Rows, each with its class:
[-16.2   7.2   1.5  -4.1   2.3   7.5  -2.5   7.1 -13.7  -6.1  -7.6  -2.6
  -8.2   8.8   2.5 -10.5  -2.0   1.5 -34.3   5.9   2.0   3.4  13.5   0.3
  13.2  -9.8  -7.4  10.5   0.1 -12.2 -17.7  -2.0 -27.2   7.2  15.3] : Z342
[  4.8 -17.9  -0.6   2.1 -12.7  -1.9  -9.8  -3.3   0.3 -11.7   3.6   2.5
   1.4   6.4  46.3  -4.2 -11.4  -1.9  26.5  -2.8  -0.9  -8.0   9.9  -5.7
  -4.4 -50.9   2.0  -1.3  -0.8   7.5   3.3  -3.2  -4.0   3.8   8.7] : Z239
[-5.3 -3.0 -2.4 -1.6 -3.8 15.9  0.5 11.2 -8.8 -3.4  0.1  3.5 16.2  3.6
 -1.7  2.1 -0.5 -6.2 -8.1  4.8 -2.6 -0.3  6.7 -1.0 -1.3 12.7 -3.0  2.5
  4.1 -6.5  3.3 -2.9  1.1  4.7  4.9] : Z254
[ -8.1   1.2  -6.8   2.3  -6.9   6.6   1.7  19.7   7.6  -8.3  -4.8  -6.0
  -2.9  -3.1  61.6  11.9  -2.1  -8.9 -22.8   0.2  -2.7   6.8  -5.0  -2.4
  14.3   4.4  -6.0   7.3   2.1  -2.8  -3.9  -2.9 -16.1   3.4  -0.9] : Z254
[-15.5  10.0   1.5  -1.2  10.7  25.9  -7.1  -4.8  -6.1  -8.8  -7.5   9.2
 -13.7   2.7 -13.5   3.1   3.8  26.1 -15.4  -1.0  14.2  13.0   8.1   1.5
   3.7  24.4  -2.8   2.1  14.5  -2.8  -2.4   7.4  -5.6  -0.1  10.1] : Z231
[ -1.0   3.1   2.0  -1.3   1.5   5.2 -13.4 -26.2   1.6  -8.7   2.1   3.9
 -17.9 -11.9 -12.4   4.4   7.5   0.9 -11.1   8.7  -7.0  -5.8  28.5   2.9
   0.6 -42.1 -14.3   1.5   3.5  -6.4  12.5   0.1  11.2   1.1  -4.2] : Z974
[  5.6  12.2   8.5   0.9  10.2  -8.5   2.4  -5.2   6.5 -20.7  -4.4   6.8
  -8.3 -17.1   8.7  -4.5  14.5  -4.3   5.3   6.1  -1.8   1.2  25.1   3.0
   1.2  -3.4  -3.5  -5.2  -0.2  -5.5  10.2  -4.5  -6.8   3.8   2.4] : Z751
[ -6.1   1.6 -10.0  -5.5   6.8   3.4  -9.9  13.9  21.0 -21.3   6.0 -21.8
 -12.0  -7.2 -52.2  11.2  -2.3 -12.6  -8.8  -1.0  -0.5  10.2  33.0   0.8
  20.2  -6.6  -6.4   2.5   2.1  -4.2  -0.1  -5.2  20.6  -3.1  10.4] : Z342
[ -8.1  -0.6  -6.1  -2.4   3.3  21.9  -4.9   8.4   3.2 -16.0  -2.7  -2.3
   0.5   1.7 -24.4  11.7  -4.7   3.1  -8.0 -10.4   0.0  10.8  24.2  -3.8
   4.8 -12.9  -7.2   3.8  -0.5 -11.3  -4.7  -1.0  -7.7  -2.1  14.1] : Z231
[  1.9  -4.7   4.4  -2.2   2.8  13.6  -8.8 -23.5   7.1  -7.8  -3.3   2.3
  -9.0  -9.7  40.6  -3.1   2.6  -1.0 -24.2   5.7   3.6   6.0   3.5  -0.8
   3.7 -12.3  -4.8   7.0  -0.5   6.0   0.8   4.0   3.1  -3.8  -1.9] : Z974
[-11.8  -4.4   3.5   0.4 -12.0  14.2  -1.1   1.1  -0.3  -2.8  -5.1   3.5
  -3.6   5.3  48.3  11.9  -4.6 -14.1 -38.9  13.6   0.1   5.0  -0.3  -6.8
  13.0 -11.5  -4.7  16.0   0.6  -2.0  -7.3   3.0  -3.6   0.0  -3.3] : Z254
[  5.0  -1.7   0.2   4.7  -5.4  20.7   9.0  15.5   0.9  -9.5  -1.2   8.5
  -4.9   0.2  -4.7   3.4  -7.5  -9.7 -19.2  -8.6  11.2   3.9  -0.9   0.7
   8.9 -17.5  -7.6   8.4   0.8  -7.8  -8.3   2.5 -10.2  -0.6   1.2] : Z254
[-12.3 -18.4  -7.3  -0.3  -7.6   8.3 -11.2  34.2  19.8 -10.4  -7.8  -3.4
 -11.8   9.9  66.4  12.3   3.8   2.6  -7.7  13.0   3.9   5.0  10.4  -4.6
   6.7 -68.3  -4.3   8.0   2.8  -6.4   2.2  -4.6  11.1 -10.7  19.7] : Z254
[ 10.9   0.1   7.7   0.0  -1.6  -8.2  -0.4   5.2   7.7 -18.8   4.4   6.3
   4.0  -3.4  18.8  -2.7  -7.9  -1.2  20.6  -3.8  -3.5  -1.6  28.6   5.2
   6.4 -28.0 -12.3   1.0  10.2   2.1   5.8  -2.0  -5.4   3.9   5.4] : Z751
[ -4.6  -6.1  -7.1   4.0  -6.5  18.0  11.5  20.1  14.4  -7.8  -2.6  -2.9
   5.2  -0.6  33.3   4.4  -0.1  -1.6 -31.9   1.6  -7.3   5.7   9.2  -2.6
  16.3 -21.5  -4.2  12.0   3.8  -3.2  -9.6   4.3 -10.3  -3.2  -1.3] : Z254
[ -3.0  16.2  -4.6   1.8   6.1   0.8   0.8  -5.6 -31.1  -7.2  -0.8   0.6
  -8.1  -5.5  30.5   0.1  -5.5   7.0 -13.5  -3.0 -10.2  20.9   8.1   3.7
  -8.3  23.0  -5.0  -3.1  -1.3  -4.2   9.7  -1.0  -3.8   3.8   3.0] : Z974
[ -2.5   9.6  -0.5  -7.7  -5.2   8.7  -5.5   7.1 -17.6   7.9  -1.5  11.1
  -0.3   7.1  45.0   5.7   0.2   7.5 -23.5   2.8   9.4  11.6  -3.8   0.2
  -6.9   0.6 -15.6  10.5   2.7 -15.0   1.7  -2.4  -9.6  -4.2   2.2] : Z342
[ -3.4   6.0  -0.8  -8.4  -9.0  14.9  -1.6 -10.3  27.3 -15.8  -8.3   2.6
 -10.0   4.9  47.4 -17.2   1.1   2.9   2.4  -2.7  -0.3  16.2  -7.2   9.2
   8.9 -22.9   6.2  -0.4  -4.7  -0.7  -8.4   1.8  -6.0 -13.8   0.5] : Z254
[ 18.6  -3.8   0.9   1.0  -7.4  30.4  -1.9 -12.7 -26.4  -5.3 -11.1   1.7
  11.5  -1.2  53.1  10.2 -12.9 -17.0 -64.5 -14.0   9.8 -15.9  -3.1   5.3
  19.5 -48.5  -8.1  12.2  -2.8   7.5  -7.8  -6.3 -24.7  -6.3  -8.5] : Z342
[ -6.4  -1.4 -11.9   5.0  -1.9  18.0   5.4   2.2  -1.2   5.4   4.3  -4.7
 -16.1  -4.4  33.8   3.3   2.6   5.0 -23.3   4.8   8.7 -23.2   9.0  -0.3
  -9.5  31.2  -6.1   4.7   2.7   4.7   1.0   3.4  24.1  -9.7   0.5] : Z974
[  6.7   8.2   8.8  -0.1  -5.5   4.0   1.8  16.3  13.8   6.1   3.7   3.2
  -2.1   1.3  -1.8  -0.4   2.0  -9.1  -6.9   3.7  -1.3   9.3  -2.5   0.6
  -2.3   4.9 -11.0  -0.3   6.2 -14.1  -2.5  -0.7 -10.7   5.6  -3.2] : Z254
[-14.0 -10.7   1.8 -13.5 -12.8   6.2   7.5  12.4  -5.4  16.1  -1.6  -1.8
   5.9   3.2  20.7   4.0   7.6  -8.8 -34.7   4.1   2.9  -4.0  -4.9   5.0
   4.2   8.9  -8.5   3.6   7.2  -1.1   2.2  -0.4  -0.4   2.1   0.1] : Z254
[ -5.6  10.0  -2.1   2.8   4.7  -7.7   2.3   6.8   8.0 -19.0  -7.3  -0.8
  -2.2  10.2  75.3   3.3  -0.5  -4.5  21.8   3.7   0.0  11.3  14.1   1.4
   6.5 -14.5   3.4  -9.1   4.7  -2.9  17.5  -5.4  -9.8  -3.7  13.0] : Z239
[  7.3   4.9  10.1   9.0  -2.0  11.0   5.6   2.5  19.4 -12.6  -3.7   4.0
   3.4 -10.8  35.7   4.2  -6.8  -1.7 -12.9  -8.1   2.9  10.4  17.7  -2.7
  18.3 -42.2 -12.2   7.7   3.8  -3.3   1.2  -5.4  -4.6   0.7   9.0] : Z254
[-14.5  11.5   5.9   2.4   3.4   4.6  -0.7  -8.7   2.7  -6.4  -2.4  -5.3
  -4.0  -4.0  32.8   9.1   1.7   8.0 -38.8  10.2   2.9   7.5  10.8   1.5
   9.2  18.1  -9.0  -4.1  -2.5  -7.3   8.9 -19.0  -3.3   6.5   6.8] : Z751
[-16.8  -4.9   1.9  -2.2   2.6  20.2   1.6 -14.2 -10.9   1.5  -5.6   5.0
  16.5   3.5 -26.1   6.3   6.2   1.3 -49.5   0.0   4.4   5.4  -9.9   2.1
  12.9   6.1   2.6   5.1  -2.1  -4.3  -7.1  -3.0  -7.9   2.4   6.3] : Z342
[-14.0  -6.7  -3.6  -2.3  -3.7   2.0  -3.7  15.8   2.4   0.8  -3.6  -9.4
  -6.9  14.4  31.6   6.0   6.2   3.5 -54.7   6.9  -5.8   4.0 -25.9  -6.5
  15.8  21.3   0.8   7.5   1.7  -2.8  -2.4  -1.7  -7.2  -2.8   7.8] : Z254
[-14.4 -11.6  -1.0   1.3   0.1  42.7  -2.9  -0.3  21.5   1.8   1.3  -7.1
  -2.9 -11.8  41.8  10.1  -4.2   5.0 -12.0  -7.2   5.5  12.8   6.0  -0.6
   5.0 -27.3  -7.5  11.1  -8.2  -3.7  -5.1   5.6  22.5 -13.4  -1.3] : Z974
[ -7.4  -6.4   4.9   1.8  -2.5   1.4 -36.6 -11.3  -7.8 -16.8 -11.8   2.8
  -5.0  -1.1  43.0   4.6  -0.4   0.5 -15.6  -0.9   3.6  -0.9   2.8   2.1
   7.4  -0.1  -8.2   6.9  -3.6   0.2  -1.5  -0.8   6.0   2.4   2.8] : Z974
[  8.5   2.9  -1.8  -4.7  -5.1  31.0   0.6  11.6 -22.0 -11.5   4.9  -2.1
   9.3   2.8 -11.2   8.8  -9.9 -10.8 -40.1  -3.5   4.9   5.7 -14.8  -4.1
   2.7  54.2  -8.4  11.4  35.3   1.8   3.8   0.0   8.5 -10.4 -10.1] : Z342
[-12.0  10.5   1.9  -4.5   7.8   8.5  -0.8   0.5  23.3 -12.5  -1.3  -5.3
   2.9  -4.9  20.1   3.4  -0.4   3.5  12.8   4.6   0.5  12.9  32.4   4.0
   3.5   5.9  22.8  -6.2  -1.9  -2.9   8.5   5.1  20.7  -7.7   5.9] : Z751
[-12.8  -7.8   3.0  25.9 -11.2  15.9 -11.8  22.1  -5.0  -9.5  -7.3  -2.3
 -12.3   5.1  74.2  10.7  -7.6   1.8 -14.0  -2.2   0.3   9.4  17.3  -4.6
  13.6 -26.6  -8.0   4.0  -6.1  -4.0   7.4 -15.8  -3.2  -6.3  12.9] : Z254
[  5.4   2.4  13.1  -2.0  -4.5  -3.0  -4.4 -15.8 -55.3 -21.4  -7.7  42.6
   3.1  -4.2  33.2   9.4   2.8   0.3 -25.5  -6.8   1.9  -5.2 -15.2  -0.5
   6.5  18.3 -10.6  -5.5  -1.4  -4.1   5.1  -2.9 -16.3   2.5   0.5] : Z342
[  0.0   1.0   8.2   2.1   7.7  12.6  -2.2 -13.1  -0.4 -20.0  -5.4  -1.5
  -0.1  -3.8  -4.3   2.3   1.4  -7.5 -27.1   1.8   5.2  -2.6   6.9  -1.9
   7.0 -28.8   4.2   4.3   0.4  10.7   1.6   5.6  -3.4   6.2   1.0] : Z342
[ -5.7 -11.8   7.1  -0.7 -11.8  19.6 -10.1  12.3  -5.2   1.9  -8.5  -1.7
  -0.6   0.6  65.9  13.5  -5.8 -10.6 -35.2 -10.5  17.8   2.2  14.4  -8.0
   4.2 -52.7  -7.1   8.8  -0.9  -3.4 -13.8   3.3   0.4  -5.7   5.7] : Z342
[ -6.5  -0.6   4.3   1.6  -6.1   7.5  14.8   9.6  18.9 -22.3   2.2  -0.7
   3.5  -1.7  12.0  -3.9 -16.2 -11.6  -3.5  -5.5  -6.2  14.5   9.7  -3.1
   7.1   1.4  -4.3   2.3   9.1   1.2  12.5   2.8   9.0  -0.1   7.4] : Z751
[  1.5  11.2   6.2   3.1  -4.9   0.8   7.0   6.1  15.4 -19.9  -0.2   0.7
  -6.9  -9.8  31.4  -0.6  18.4   9.1 -26.8   1.9  -3.8   8.7  17.9   4.1
   8.9  40.6  -7.5   3.4   3.5   5.1  11.0  -6.1   5.5   8.6  -7.3] : Z751
[-19.1   7.0   6.1   2.0  -2.9  -3.8  -9.9 -10.3   8.4 -14.3 -12.2   3.5
  -1.7  -3.4  62.7   4.3   5.1  10.4 -32.1   3.7  -6.0   0.1  -4.7  -6.9
  30.8  27.9  -4.5   7.4  -8.3  -6.5   8.7  -3.9  -3.5  -9.3  -9.9] : Z342
[ -0.8  11.4   2.0  -0.4  -0.9 -12.0  -6.9  -8.2   0.2 -24.5  -4.5   6.0
  -4.2  -0.4  25.3   3.4  -3.3   1.7   4.4   6.0  -3.9   1.1  12.0   7.1
  -2.1  14.5  -4.7  12.7   0.2  -1.3  12.4   4.0  -3.6   0.5   0.5] : Z751

Rows, each with its class:
[-18.7   8.3   0.7   2.1  14.8  -6.8  -9.7  11.3  10.6   4.1  -2.1  -2.6
  -3.5 -12.8  -0.2  -5.8  -7.0 -17.9  -1.1  -3.0   3.4   6.6  -4.4   3.6
  -9.7   8.4  -5.7   5.9   4.7  -2.4  -7.7  18.0   1.2  -1.8   6.0] : Z
[ 5.2  1.8  8.9 10.4  5.8  5.1 -4.4  9.2 -6.2  6.7 -3.2  0.6 -6.3 -5.4
 -0.3 -0.8 -3.3 -6.1 -6.0  0.3 -2.2 -1.8 -1.8 -6.3  7.4  6.2  7.8  2.0
 -0.3  1.1 -0.5  6.2  9.6 -4.9  6.9] : M
[  9.6   2.3   8.1   7.9   4.3   4.6   1.9  11.6   1.6   6.7  -2.4   3.6
 -11.7  -4.2   2.1  -2.3   2.6  -4.1  -3.5  -2.1  -3.4   0.1  -0.5  -6.7
   4.1   3.2  10.4   2.4   1.4  -8.1   2.2   4.6  24.7  -3.4   6.4] : S
[  5.0   0.9  -1.5  -0.8   3.0   6.0  -1.4   1.9   3.9  -0.5  -1.4   7.7
  -5.1  -1.7   4.0  -7.8   0.1  -4.5  10.5   3.7   1.9  10.4   2.1  -5.3
 -10.5   1.6  -3.4  -2.4   1.3  -3.9  -1.4  14.2   4.4  -3.8  -2.8] : S
[12.1  2.1 12.0  6.9  1.2  0.4  5.4 11.4  1.8  4.2 -1.0  8.7 -9.1 -5.2
  4.7 -5.3  1.2 -2.8 -3.7  0.1 -1.8 -2.2  1.3 -7.4 10.7  0.5  7.6 -1.0
  3.7 -3.6  3.0  5.8 11.3 -3.0 13.2] : X
[17.8 -8.0  6.8  7.5 -2.9  4.1 12.3  3.0  1.2  0.1  1.4  7.1 -3.9 -1.7
  4.8 -3.4  2.7  3.8  6.1  0.1 -5.7 -0.7  0.1 -8.4  3.3  0.7  7.8 -1.6
 -1.7 -4.0  5.8 -0.6 10.4 -5.7  1.5] : Z
[ 11.5   6.2 -12.8 -13.9  -2.3  -1.1  -2.8   4.0  -5.3 -11.0  -3.3   2.0
 -11.8   8.3   6.2 -10.7  11.3  -2.5  16.1   3.2   3.4  21.8   1.7 -12.8
 -18.4  -8.6  -5.5  -9.6  12.1  -8.6  -3.6  10.4  -1.1  -1.7 -13.4] : S
[ 2.6  1.8  9.5 13.2  7.5  3.4 -2.9 10.0  2.3 14.0 -2.0  5.6 -4.6 -7.8
 -9.6 -1.3 -1.0 -7.5 -1.6 -1.0 -2.8  2.2  2.8 -4.4  8.9  4.0  3.9  5.2
 -2.0 -1.0 -5.0  9.7 10.0 -7.3  7.9] : A
[ 2.1 -1.7 10.6 14.1  6.3  3.2  6.2 12.8  5.9 13.5 -0.3  4.2 -2.6 -7.6
 -0.9  0.0 -5.1 -6.2  2.3 -0.9 -5.8 -0.2 -4.1 -0.8  5.4  8.4  5.6 -1.0
 -6.1 -2.2  1.2  9.3  8.4 -6.3  9.6] : X
[ 0.9  3.7  2.7  4.3  2.7 -0.4 -0.7  5.7  2.0  5.0 -1.7  0.8  2.8 -4.7
  0.3 -3.5 -1.7 -6.7  2.1 -2.2 -1.1  4.3  0.0 -3.6 -1.6  2.5  3.5 -0.6
  0.1 -0.2 -1.6  8.2  5.2 -6.5  3.9] : Z
[ 9.1  4.4  6.8  5.8  2.3  2.6  2.4  3.7 -1.7  3.0 -7.8  1.8 -4.9 -2.9
  0.6 -2.7  4.2 -2.1 -0.1  2.9 -2.2  4.2 -0.1 -6.1 -0.5  3.7 10.4  1.9
  2.2 -3.4  0.3  8.3  7.3 -5.4  3.1] : X
[ 9.3 -0.6  1.4  4.9  5.0  4.8  2.4  8.6  2.8  3.5 -0.1  2.7 -4.7 -6.9
  4.0 -5.1  3.1 -2.8  9.0  4.3 -5.0  5.9  0.6 -6.7 -5.5 -2.9  4.1  0.6
  2.2 -5.5  1.7  6.8  6.8 -3.7  1.6] : Z
[ 8.0 -1.7  4.3  4.8  3.3  2.4  2.6  6.4  1.4  2.6 -1.2  5.3 -9.6 -1.7
  6.1 -3.6  3.7 -5.0  6.6  3.7 -0.7 -3.9  2.5 -6.7 -2.5  0.4  5.5 -0.4
  0.1 -7.1 -0.1  6.3  8.6 -4.1  5.9] : Z
[ 8.8  5.1  6.6  4.9  2.3  8.0  0.1  8.0  0.8  4.4 -4.5  5.1 -3.6  0.9
  1.7 -1.8  2.8 -2.9  0.0 -0.4 -2.0  2.9  2.1 -3.5 -1.9  6.5  8.5  2.7
 -1.6 -2.0  2.1  7.5  8.5 10.2  3.4] : X
[ -7.9  27.6  -7.9  -4.9   9.1   1.2 -17.5  -3.1  -7.0  -5.0  -1.9  -5.6
  -1.3  -0.3 -10.3  -0.8   1.0  -2.0  -6.6 -14.9  11.2  18.7   3.5   0.6
 -11.8   5.5   0.0   1.1   2.3   2.8 -13.9   9.5  -4.6   9.8  -7.1] : A
[  7.3  -0.2   8.3  11.0  -0.9   3.1   2.7   9.5   1.6   8.7  -0.2   3.9
  -5.4  -3.6  -1.2  -1.1   0.1  -4.1  -0.5  -0.6  -0.1  -1.0   3.3 -12.9
   7.3   5.2  10.4   2.1  -2.8  -0.4   1.6   8.2  12.9  -3.8   1.8] : X
[ 10.0   1.8   0.2   2.1   4.1  -1.5   2.1  10.6   0.6   1.0  -1.2   5.1
 -15.3  -5.8   7.5 -12.0   4.3  -5.4   5.9   4.6  -3.6   5.7  -1.6 -11.3
  -3.1  -0.2   2.4  -3.8  11.4  -5.0  -1.7  15.3   7.6  -3.2   1.5] : S
[ 17.3  -2.4   1.8   5.9  -6.7   5.5   4.0   8.5  -1.7   1.9  -1.0   4.6
  -7.9  -3.7   2.5  -3.7   7.5   3.6   6.8   1.5  -4.8   6.7   2.9 -11.1
   3.8   1.2   9.9  -2.6   8.9  -1.3   1.4   9.4   9.0  -3.4  -0.7] : Z
